[[134 133 123 126]
 [103 104 152 137]
 [150 150 106 120]]
->
[[133 123]
 [104 152]]

[[107 111 108]
 [149 121 142]
 [113 149 144]
 [107 142 110]
 [128 107 109]]
->
[[111 108]
 [121 142]]

[[150 118 132]
 [129 132 126]
 [138 101 140]]
->
[[118 132]
 [132 126]]

[[127 149 121 124 126]
 [130 113 121 119 126]]
->
[[149 121]
 [113 121]]

[[127 125 104 114]
 [125 129 147 141]
 [128 127 125 126]
 [127 128 142 124]
 [122 122 118 115]]
->
[[125 104]
 [129 147]]

[[ 98 158 109]
 [123 118 138]
 [118 135 115]]
->
[[158 109]
 [118 138]]
---
[[129 130 145 120 127 152 119]
 [135 132 106 133 117 134 136]
 [127 131 144 128 125 143 119]
 [123 119 123 113 133 148 135]
 [138 121 140 128 140 143 124]
 [134 153 111 127 118 104 135]
 [122 133 135 129 129 112 128]
 [132 120 123 131 135 126 135]]
->
[[134 153 111 127 118 104 135]
 [122 133 135 129 129 112 128]
 [135 132 106 133 117 134 136]
 [127 131 144 128 125 143 119]
 [129 130 145 120 127 152 119]
 [138 121 140 128 140 143 124]
 [132 120 123 131 135 126 135]
 [123 119 123 113 133 148 135]]

[[109 123 117 133 125 119]
 [128 124 120 112 137 123]
 [126 119 123 132 120 132]
 [117 131 137 119 144 139]
 [129 153 138 138 126 108]
 [115 138 113 130 128 112]]
->
[[129 153 138 138 126 108]
 [115 138 113 130 128 112]
 [117 131 137 119 144 139]
 [128 124 120 112 137 123]
 [109 123 117 133 125 119]
 [126 119 123 132 120 132]]

[[139 136]
 [105 139]
 [128 112]
 [129 125]
 [132 127]
 [130 129]
 [135 142]]
->
[[135 142]
 [105 139]
 [139 136]
 [130 129]
 [132 127]
 [129 125]
 [128 112]]

[[139 121 146 140 120 127 125 133 120 131 131 135]
 [105 148 111 106 129 132 149 113 133 127 121 129]]
->
[[105 148 111 106 129 132 149 113 133 127 121 129]
 [139 121 146 140 120 127 125 133 120 131 131 135]]

[[139 120 121 126 118 122 127 126 135 140 126 129 124]
 [131 141 127 130 121 115 133 129 127 121 117 124 126]
 [120 155 122 157 154 120 138 123 123 126 141 137 137]
 [117 147 139 134 119 127 147 105 127 127 133 155 122]
 [126 132 119 124 131 127 127 121 123 134 110 115 122]]
->
[[120 155 122 157 154 120 138 123 123 126 141 137 137]
 [117 147 139 134 119 127 147 105 127 127 133 155 122]
 [131 141 127 130 121 115 133 129 127 121 117 124 126]
 [126 132 119 124 131 127 127 121 123 134 110 115 122]
 [139 120 121 126 118 122 127 126 135 140 126 129 124]]

[[143 119 110 111 137 141 119 137 144 145]
 [122 148 112 142 118 109 143 120 138 117]
 [131 117 148 138 114 118 124 127 144 122]
 [112 123 122 148 132 128 113 148 129 136]
 [112 142 138 114 125 153 137 111 113 117]]
->
[[122 148 112 142 118 109 143 120 138 117]
 [112 142 138 114 125 153 137 111 113 117]
 [112 123 122 148 132 128 113 148 129 136]
 [143 119 110 111 137 141 119 137 144 145]
 [131 117 148 138 114 118 124 127 144 122]]

[[155 123 124 121]
 [126 111 152 131]
 [112 113 115 102]
 [126 139 138 151]]
->
[[126 139 138 151]
 [155 123 124 121]
 [112 113 115 102]
 [126 111 152 131]]
---
[[102 140 111 121 111 146 130 110 105 112]
 [136 133 127 147 112 124 109 112 137 114]
 [128 132 125 141 105 128 109 131 144 111]]
->
[[112 105 110 130 146 111 121 111 140 102]
 [114 137 112 109 124 112 147 127 133 136]
 [111 144 131 109 128 105 141 125 132 128]]

[[142 124 109 130 110 128 115 114]
 [123 142 153 110 152 117 151 148]
 [120 124 143 132 133 123 121 133]
 [119 135 130 130 115 156 135 120]]
->
[[114 115 128 110 130 109 124 142]
 [148 151 117 152 110 153 142 123]
 [133 121 123 133 132 143 124 120]
 [120 135 156 115 130 130 135 119]]

[[105 115 131]
 [124 154 134]]
->
[[131 115 105]
 [134 154 124]]

[[137 139 138 127 137 137 125 132 134 133 134 123 126 125]
 [116 127 120 131 133 131 122 125 140 128 123 139 117 127]
 [133 129 127 135 145 132 132 141 132 130 122 121 123 125]
 [139 130 120 134 146 130 136 127 121 118 117 133 130 129]
 [125 138 129 129 131 138 139 150 152 129 128 132 131 127]
 [122 133 132 125 126 136 142 136 123 135 139 119 133 137]]
->
[[125 126 123 134 133 134 132 125 137 137 127 138 139 137]
 [127 117 139 123 128 140 125 122 131 133 131 120 127 116]
 [125 123 121 122 130 132 141 132 132 145 135 127 129 133]
 [129 130 133 117 118 121 127 136 130 146 134 120 130 139]
 [127 131 132 128 129 152 150 139 138 131 129 129 138 125]
 [137 133 119 139 135 123 136 142 136 126 125 132 133 122]]

[[116 140 127 143]
 [157 131 130 106]]
->
[[143 127 140 116]
 [106 130 131 157]]

[[128 138]
 [128 120]
 [128 126]
 [128 142]
 [129 149]
 [128 133]
 [123 128]]
->
[[138 128]
 [120 128]
 [126 128]
 [142 128]
 [149 129]
 [133 128]
 [128 123]]
